Here is a tiny trained network, its code and every weight. The questions are about switching its units off for an input and a class, where a switched-off unit gives its printed mean instead of its output.

import numpy as np


def w(rows, s, z=0):
    codes = np.array(rows[::2]) - 128.0
    scale = np.full(codes.shape[1], s)
    scale[-1] = z or s
    return codes * scale


def norm(h):
    return h / np.sqrt((h * h).mean(-1, keepdims=True) + 1e-5)


def f(y):
    return y / 2 * (1 + np.tanh(0.7978845608 * (y + 0.044715 * y**3)))


def log_softmax(a):
    a = a - a.max(-1, keepdims=True)
    return a - np.log(np.exp(a).sum(-1, keepdims=True))


def net(x, mask):
    res = np.array(x, float).reshape(1, 3) / 4 @ E
    u = 0
    for l in range(2):
        y = f(norm(res) @ A[l][:, :-1].T + A[l][:, -1])
        res = res + np.where(mask[u : u + 6], y, B[l][:, -1]) @ B[l][:, :-1]
        u += 6
    return log_softmax(norm(res)[-1] @ U[:, :-1].T + U[:, -1])


A, B = {}, {}
E = w([
[175,188,79,158,52,140,125,143,147,9],'x0',
[180,153,228,79,63,141,254,106,123,149],'x1',
[129,158,160,167,182,45,136,67,126,78],'x2',
],0.0028)
A[0] = w([
[120,82,135,106,103,215,80,126,77,192,200],'0.n1',
[245,198,163,36,93,132,168,92,171,132,253],'0.n2',
[165,89,83,65,94,233,115,204,133,156,88],'0.n3',
[140,149,162,176,216,59,146,3,144,60,156],'0.n4',
[106,167,43,104,164,150,70,132,68,63,129],'0.n5',
[46,107,34,149,154,101,71,128,107,148,100],'0.n6',
],0.003,0.0016)
B[0] = w([
[115,122,85,182,138,119,190,139,133,101,184],'0.n1',
[66,138,123,143,142,168,74,71,133,99,251],'0.n2',
[142,233,129,172,155,3,177,170,168,198,177],'0.n3',
[114,154,75,152,87,144,190,246,158,225,209],'0.n4',
[107,147,182,105,118,148,105,67,148,161,174],'0.n5',
[113,120,195,149,83,193,107,97,148,121,190],'0.n6',
],0.005,0.003)
A[1] = w([
[162,142,189,42,70,122,241,101,115,105,11],'1.n1',
[224,148,65,168,59,116,89,171,108,28,177],'1.n2',
[102,2,158,143,160,153,189,155,91,148,253],'1.n3',
[147,124,188,74,143,104,180,143,96,106,22],'1.n4',
[82,137,67,150,225,43,165,35,76,65,210],'1.n5',
[153,69,109,55,213,86,81,138,109,206,243],'1.n6',
],0.0044,0.00058)
B[1] = w([
[99,56,96,174,198,105,1,163,141,153,248],'1.n1',
[143,56,170,75,193,96,190,104,106,149,251],'1.n2',
[170,179,89,93,89,166,147,46,119,74,214],'1.n3',
[91,112,102,168,128,119,51,182,203,81,128],'1.n4',
[134,154,95,105,58,193,157,115,109,215,137],'1.n5',
[179,96,173,107,146,42,159,176,140,18,187],'1.n6',
],0.0049,0.0026)
U = w([
[69,81,156,170,158,159,2,90,179,127,149],'0',
[205,88,158,46,166,87,191,68,126,54,153],'1',
[128,163,101,191,151,63,173,224,174,182,138],'2',
[122,212,130,126,36,206,161,69,125,161,176],'3',
[205,155,124,93,20,128,52,176,21,99,3],'4',
[191,170,129,89,47,147,69,174,63,90,23],'5',
[203,162,130,95,61,142,64,165,36,112,25],'6',
],0.0096,0.0068)

Each question gives the input, the list of numbers given to net, and the class t.
The units are the neurons (one row each of A and B). Each row of codes is followed by its name. A weight is (code - 128) times the scale printed after its matrix; where a second scale follows, it is the last column's (A, B and U).
mask holds one flag per neuron, layer by layer. A switched-off neuron (its flag False) gives its mean, the last column of its row in B, instead of its output. The means were averaged over made-up inputs and are rounded, as every weight is.
A unit's drop is (log p(t) with every unit on - log p(t) with that unit switched off) / (log p(t) with every unit on - log p(t) with every unit switched off).
The circuit of an input: a set's keep is (log p(t) with only the set's units on - log p(t) with every unit switched off) / (log p(t) with every unit on - log p(t) with every unit switched off). Starting from all 12 units, units are removed one at a time, each time the one whose removal leaves the highest keep (on an exact tie, the one counted first), for as long as the keep stays at least 0.8.
circuit, biggest first: the units of the circuit, biggest drop first
top k neurons: the k neurons with the biggest drops, biggest first
top k neurons in layer l: the k neurons of layer l with the biggest drops, biggest first
input [0,7,-7], class 0: top 2 neurons	(1.n1 0.n4)
input [-3,-3,1], class 3: top 2 neurons	(0.n6 1.n1)
input [-5,-4,2], class 1: top 2 neurons	(0.n2 1.n6)
input [5,-5,-7], class 2: top 3 neurons	(0.n3 0.n2 1.n3)
input [-7,1,-5], class 1: circuit, biggest first	(1.n6 1.n3)
input [-4,-3,4], class 1: circuit, biggest first	(0.n2 1.n6)
input [-8,6,-5], class 1: top 4 neurons	(1.n3 1.n6 0.n4 0.n6)
input [2,2,1], class 3: top 2 neurons	(0.n2 1.n1)
input [1,6,6], class 0: top neuron	(1.n1)
input [-5,-3,-5], class 1: top 3 neurons in layer 0	(0.n4 0.n2 0.n6)
input [-3,5,-7], class 2: top 2 neurons	(0.n3 0.n6)
input [7,-6,6], class 1: top 2 neurons in layer 1	(1.n2 1.n1)
input [-7,-5,5], class 1: top 2 neurons	(1.n6 0.n2)
input [-2,-4,8], class 2: top 2 neurons in layer 0	(0.n4 0.n2)
input [1,-2,-1], class 3: circuit, biggest first	(1.n1)
input [-1,-3,1], class 3: top 3 neurons	(0.n6 1.n1 0.n2)
input [-1,3,1], class 3: circuit, biggest first	(0.n2 0.n6 1.n5)
input [-8,-7,4], class 1: circuit, biggest first	(1.n6 0.n2)
input [4,5,-6], class 2: top 3 neurons	(0.n3 0.n6 0.n5)
input [-1,0,7], class 2: circuit, biggest first	(0.n4)
input [-6,6,-1], class 0: top 2 neurons	(1.n1 1.n4)
input [-7,3,1], class 1: top 2 neurons in layer 1	(1.n6 1.n3)
input [8,-7,-5], class 1: top 2 neurons in layer 1	(1.n2 1.n1)
